Below are the code and all the weights of a small trained network. Each question names an input and a class and asks about switching units off, where a switched-off unit gives its printed mean instead of its output.

import numpy as np


def w(rows, s, z=0):
    codes = np.array(rows[::2]) - 128.0
    scale = np.full(codes.shape[1], s)
    scale[-1] = z or s
    return codes * scale


def norm(h):
    return h / np.sqrt((h * h).mean(-1, keepdims=True) + 1e-5)


def f(y):
    return y / 2 * (1 + np.tanh(0.7978845608 * (y + 0.044715 * y**3)))


def log_softmax(a):
    a = a - a.max(-1, keepdims=True)
    return a - np.log(np.exp(a).sum(-1, keepdims=True))


def net(x, mask):
    res = np.array(x, float).reshape(1, 2) / 4 @ E
    u = 0
    for l in range(4):
        y = f(norm(res) @ A[l][:, :-1].T + A[l][:, -1])
        res = res + np.where(mask[u : u + 3], y, B[l][:, -1]) @ B[l][:, :-1]
        u += 3
    return log_softmax(norm(res)[-1] @ U[:, :-1].T + U[:, -1])


A, B = {}, {}
E = w([
[126,227,116,86,246,55,76],'x0',
[126,179,1,39,117,46,238],'x1',
],0.0062)
A[0] = w([
[54,117,136,137,164,79,48,47],'L0N0',
[72,94,64,127,93,234,97,135],'L0N1',
[143,49,116,80,99,2,183,253],'L0N2',
],0.0052,0.00045)
B[0] = w([
[111,83,1,179,80,171,198,180],'L0N0',
[26,234,25,9,222,129,53,192],'L0N1',
[140,148,241,66,185,96,121,253],'L0N2',
],0.0065,0.0027)
A[1] = w([
[156,104,183,75,3,238,208,5],'L1N0',
[213,178,122,97,115,96,254,79],'L1N1',
[93,63,164,136,83,214,161,117],'L1N2',
],0.0048,0.0013)
B[1] = w([
[255,219,5,49,203,203,84,211],'L1N0',
[19,141,150,116,31,64,143,252],'L1N1',
[102,142,159,159,178,52,173,205],'L1N2',
],0.0077,0.003)
A[2] = w([
[192,182,69,37,62,148,145,45],'L2N0',
[120,253,203,178,202,20,124,7],'L2N1',
[41,172,185,30,113,146,83,2],'L2N2',
],0.0051,0.00088)
B[2] = w([
[155,121,178,168,182,163,127,251],'L2N0',
[170,81,104,139,129,254,165,234],'L2N1',
[88,109,97,227,139,136,76,217],'L2N2',
],0.0087,0.0028)
A[3] = w([
[199,124,45,104,196,209,126,3],'L3N0',
[205,123,216,145,159,93,3,202],'L3N1',
[43,87,67,193,82,147,93,2],'L3N2',
],0.0077,0.0016)
B[3] = w([
[159,146,97,69,170,253,48,255],'L3N0',
[88,189,118,66,96,17,205,221],'L3N1',
[119,55,93,179,173,146,104,186],'L3N2',
],0.012,0.0055)
U = w([
[58,183,150,90,92,27,239,226],'0',
[139,176,83,76,181,221,75,187],'1',
[62,7,88,225,164,145,99,132],'2',
[150,85,153,158,58,120,117,14],'3',
[154,91,173,162,82,143,163,3],'4',
[203,112,152,181,102,104,144,16],'5',
[204,87,185,147,88,114,136,35],'6',
],0.013,0.0049)

Each question gives the input, the list of numbers given to net, and the class t.
The units are the neurons (one row each of A and B). Each row of codes is followed by its name. A weight is (code - 128) times the scale printed after its matrix; where a second scale follows, it is the last column's (A, B and U).
mask holds one flag per neuron, layer by layer. A switched-off neuron (its flag False) gives its mean, the last column of its row in B, instead of its output. The means were averaged over made-up inputs and are rounded, as every weight is.
A unit's drop is (log p(t) with every unit on - log p(t) with that unit switched off) / (log p(t) with every unit on - log p(t) with every unit switched off).
The circuit of an input: a set's keep is (log p(t) with only the set's units on - log p(t) with every unit switched off) / (log p(t) with every unit on - log p(t) with every unit switched off). Starting from all 12 units, units are removed one at a time, each time the one whose removal leaves the highest keep (on an exact tie, the one counted first), for as long as the keep stays at least 0.8.
circuit, biggest first: the units of the circuit, biggest drop first
k most important neurons: the k neurons with the biggest drops, biggest first
k most important neurons of layer l: the k neurons of layer l with the biggest drops, biggest first
input [5,-5], class 0: 2 most important neurons	L3N1; L1N2
input [-7,6], class 1: 2 most important neurons	L1N0; L2N0
input [2,-1], class 2: most important neuron	L0N0
input [-2,0], class 2: 2 most important neurons	L0N1; L1N0
input [-2,3], class 2: 3 most important neurons	L2N2; L1N1; L3N1
input [-3,4], class 0: 2 most important neurons	L3N0; L1N1
input [-6,-5], class 1: 2 most important neurons	L1N0; L1N1
input [-5,-5], class 0: 2 most important neurons	L3N1; L2N1
input [3,-4], class 0: 4 most important neurons	L1N1; L3N1; L1N0; L2N2
input [6,-7], class 0: 2 most important neurons	L3N1; L1N0
input [-6,-6], class 0: 2 most important neurons	L3N1; L2N1
input [-6,-7], class 0: circuit, biggest first	L3N1; L2N1; L1N2
input [3,0], class 2: 2 most important neurons of layer 2	L2N0; L2N1
input [1,-4], class 0: circuit, biggest first	L3N1
input [-7,-5], class 1: 2 most important neurons of layer 1	L1N0; L1N1
input [3,4], class 0: 2 most important neurons of layer 1	L1N1; L1N0
input [2,-3], class 2: 2 most important neurons of layer 0	L0N0; L0N2
input [-8,-8], class 0: 2 most important neurons of layer 1	L1N2; L1N1
input [-3,-2], class 2: 2 most important neurons of layer 0	L0N1; L0N0
input [-7,-3], class 1: circuit, biggest first	L1N0
input [1,-1], class 2: 2 most important neurons of layer 2	L2N1; L2N0
